Below are the code and all the weights of a small trained network. Each question names an input and a target symbol and asks about switching units off, where a switched-off unit gives its printed mean instead of its output.

import numpy as np


def w(rows, s, z=0):
    codes = np.array(rows[::2]) - 128.0
    scale = np.full(codes.shape[1], s)
    scale[-1] = z or s
    return codes * scale


def f(y):
    return y / 2 * (1 + np.tanh(0.7978845608 * (y + 0.044715 * y**3)))


def softmax(a):
    e = np.exp(a - a.max(-1, keepdims=True))
    return e / e.sum(-1, keepdims=True)


def log_softmax(a):
    a = a - a.max(-1, keepdims=True)
    return a - np.log(np.exp(a).sum(-1, keepdims=True))


def net(x, mask):
    ids = ['αβγδεζηθλμπστφψω'.index(c) for c in x.split()]
    T = len(ids)
    res = E[ids] + P[:T]
    r = res
    for j in range(2):
        rows = slice(3 * j, 3 * j + 3)
        q, k, v = (r @ M[0][rows].T for M in (Q, K, V))
        z = softmax(np.where(np.tri(T) > 0, q @ k.T / 3**0.5, -1e9)) @ v
        o = O[0][rows]
        res = res + np.where(mask[j], z, o[:, -1]) @ o[:, :-1]
    y = f(res @ A[0][:, :-1].T + A[0][:, -1])
    res = res + np.where(mask[2:6], y, B[0][:, -1]) @ B[0][:, :-1]
    return log_softmax(res[-1] @ U[:, :-1].T + U[:, -1])


Q, K, V, O, A, B = {}, {}, {}, {}, {}, {}
E = w([
[121,143,85,173,163],'α',
[180,117,115,192,82],'β',
[140,96,20,175,93],'γ',
[148,98,173,155,150],'δ',
[129,73,147,141,133],'ε',
[125,72,138,148,122],'ζ',
[101,73,147,96,129],'η',
[143,77,136,192,104],'θ',
[205,131,135,110,131],'λ',
[113,66,163,110,181],'μ',
[122,50,217,130,115],'π',
[147,205,138,212,132],'σ',
[116,91,64,67,147],'τ',
[44,251,178,94,102],'φ',
[89,69,104,70,33],'ψ',
[239,190,102,60,93],'ω',
],0.023)
P = w([
[26,181,141,181,57],'0',
[62,182,124,164,89],'1',
[85,129,141,166,100],'2',
[108,93,139,159,113],'3',
[133,67,144,155,131],'4',
[159,40,143,147,148],'5',
[176,20,131,149,163],'6',
[201,2,125,134,173],'7',
],0.0075)
Q[0] = w([
[101,140,144,93,132],'h0',
[194,250,104,89,122],'h0',
[172,151,164,97,143],'h0',
[180,143,95,121,91],'h1',
[115,164,119,117,89],'h1',
[74,111,145,140,112],'h1',
],0.021)
K[0] = w([
[83,180,118,62,111],'h0',
[49,223,152,216,122],'h0',
[86,150,167,144,61],'h0',
[216,84,82,251,183],'h1',
[172,178,68,108,119],'h1',
[115,147,132,57,56],'h1',
],0.014)
V[0] = w([
[130,184,72,65,145],'h0',
[29,129,119,178,167],'h0',
[174,177,166,158,197],'h0',
[117,154,78,151,246],'h1',
[95,156,210,59,151],'h1',
[74,90,87,84,141],'h1',
],0.012)
O[0] = w([
[13,84,75,173,162,48],'h0',
[194,105,118,97,216,148],'h0',
[120,248,156,177,168,102],'h0',
[140,138,166,77,181,48],'h1',
[62,219,162,50,155,2],'h1',
[122,102,66,1,120,103],'h1',
],0.0088,0.0042)
A[0] = w([
[90,150,1,158,109,1],'n0',
[205,161,167,148,90,73],'n1',
[134,153,173,38,31,76],'n2',
[91,99,102,202,157,222],'n3',
],0.0081,0.0059)
B[0] = w([
[254,94,189,150,216,175],'n0',
[58,8,176,168,164,229],'n1',
[135,169,101,118,14,175],'n2',
[49,237,116,38,169,255],'n3',
],0.0066,0.0085)
U = w([
[140,216,32,121,186,184],'α',
[116,147,117,139,126,89],'β',
[148,115,39,179,127,2],'γ',
[136,181,238,155,154,112],'δ',
[180,163,155,114,102,159],'ε',
[141,134,143,132,101,130],'ζ',
[121,169,122,55,89,212],'η',
[115,97,142,197,91,112],'θ',
[164,254,98,136,23,162],'λ',
[174,152,200,27,172,124],'μ',
[143,165,185,110,63,134],'π',
[110,149,179,107,105,237],'σ',
[39,43,130,104,196,27],'τ',
[112,228,197,62,102,121],'φ',
[109,139,67,136,55,70],'ψ',
[5,123,145,146,127,128],'ω',
],0.0094,0.0082)

Each question gives the input, a string of symbols that net reads in full, and the target symbol t.
The units are the heads (3 rows each of Q, K, V and O) and the neurons (one row each of A and B). Each row of codes is followed by its name. A weight is (code - 128) times the scale printed after its matrix; where a second scale follows, it is the last column's (O, A, B and U).
mask holds one flag per unit, heads first, then neurons. A switched-off unit (its flag False) gives its mean, the last column of its rows in O or B, instead of its output. The means were averaged over made-up inputs and are rounded, as every weight is.
A unit's drop is (log p(t) with every unit on - log p(t) with that unit switched off) / (log p(t) with every unit on - log p(t) with every unit switched off).
The circuit of an input: a set's keep is (log p(t) with only the set's units on - log p(t) with every unit switched off) / (log p(t) with every unit on - log p(t) with every unit switched off). Starting from all 6 units, units are removed one at a time, each time the one whose removal leaves the highest keep (on an exact tie, the one counted first), for as long as the keep stays at least 0.8.
circuit, biggest first: the units of the circuit, biggest drop first
unit that matters most: the unit with the biggest drop
k most important neurons: the k neurons with the biggest drops, biggest first
which heads matter: for each layer, one digit per head in row order, 1 if its drop is at least 0.15 and else 0, layers parted by /
drop when u is switched off: that unit's drop, to one decimal
input ω β θ, target ω: unit that matters most -> n3
input ζ ω β τ ζ, target τ: which heads matter -> 10
input α ω η α ω λ, target μ: which heads matter -> 11
input γ α γ β ψ α δ, target ψ: which heads matter -> 11
input τ β α ψ π, target ψ: circuit, biggest first -> h1, h0, n2
input μ ζ ε α ψ ζ, target ψ: which heads matter -> 11
input α β μ δ, target μ: circuit, biggest first -> h1, h0
input τ γ σ λ, target δ: circuit, biggest first -> h0, h1
input μ α α η, target η: circuit, biggest first -> h1, n2, h0
input α τ α π, target τ: which heads matter -> 10
input ω π ψ, target ω: which heads matter -> 11
input π λ α ω α γ α ω, target μ: which heads matter -> 11
input π τ λ ω π θ, target ω: 2 most important neurons -> n3, n2
input α τ μ, target τ: circuit, biggest first -> h0
input α β γ, target γ: which heads matter -> 11
input δ λ δ α α α γ δ, target δ: 2 most important neurons -> n2, n1
input ω δ α α, target α: 2 most important neurons -> n1, n3
input η α ψ, target ψ: 2 most important neurons -> n2, n3
input φ γ δ, target φ: which heads matter -> 01
input η τ α β β ω, target θ: 2 most important neurons -> n1, n3
input ζ ω ω α ζ, target ω: which heads matter -> 10
input λ η ζ ω δ, target ω: which heads matter -> 10
input η η η μ, target μ: most important neuron -> n1
input η α π, target π: 2 most important neurons -> n2, n3
input σ φ ω π, target ω: drop when h0 is switched off -> 1.4
input ω ω ω ζ ω μ, target ω: drop when h1 is switched off -> 0.0
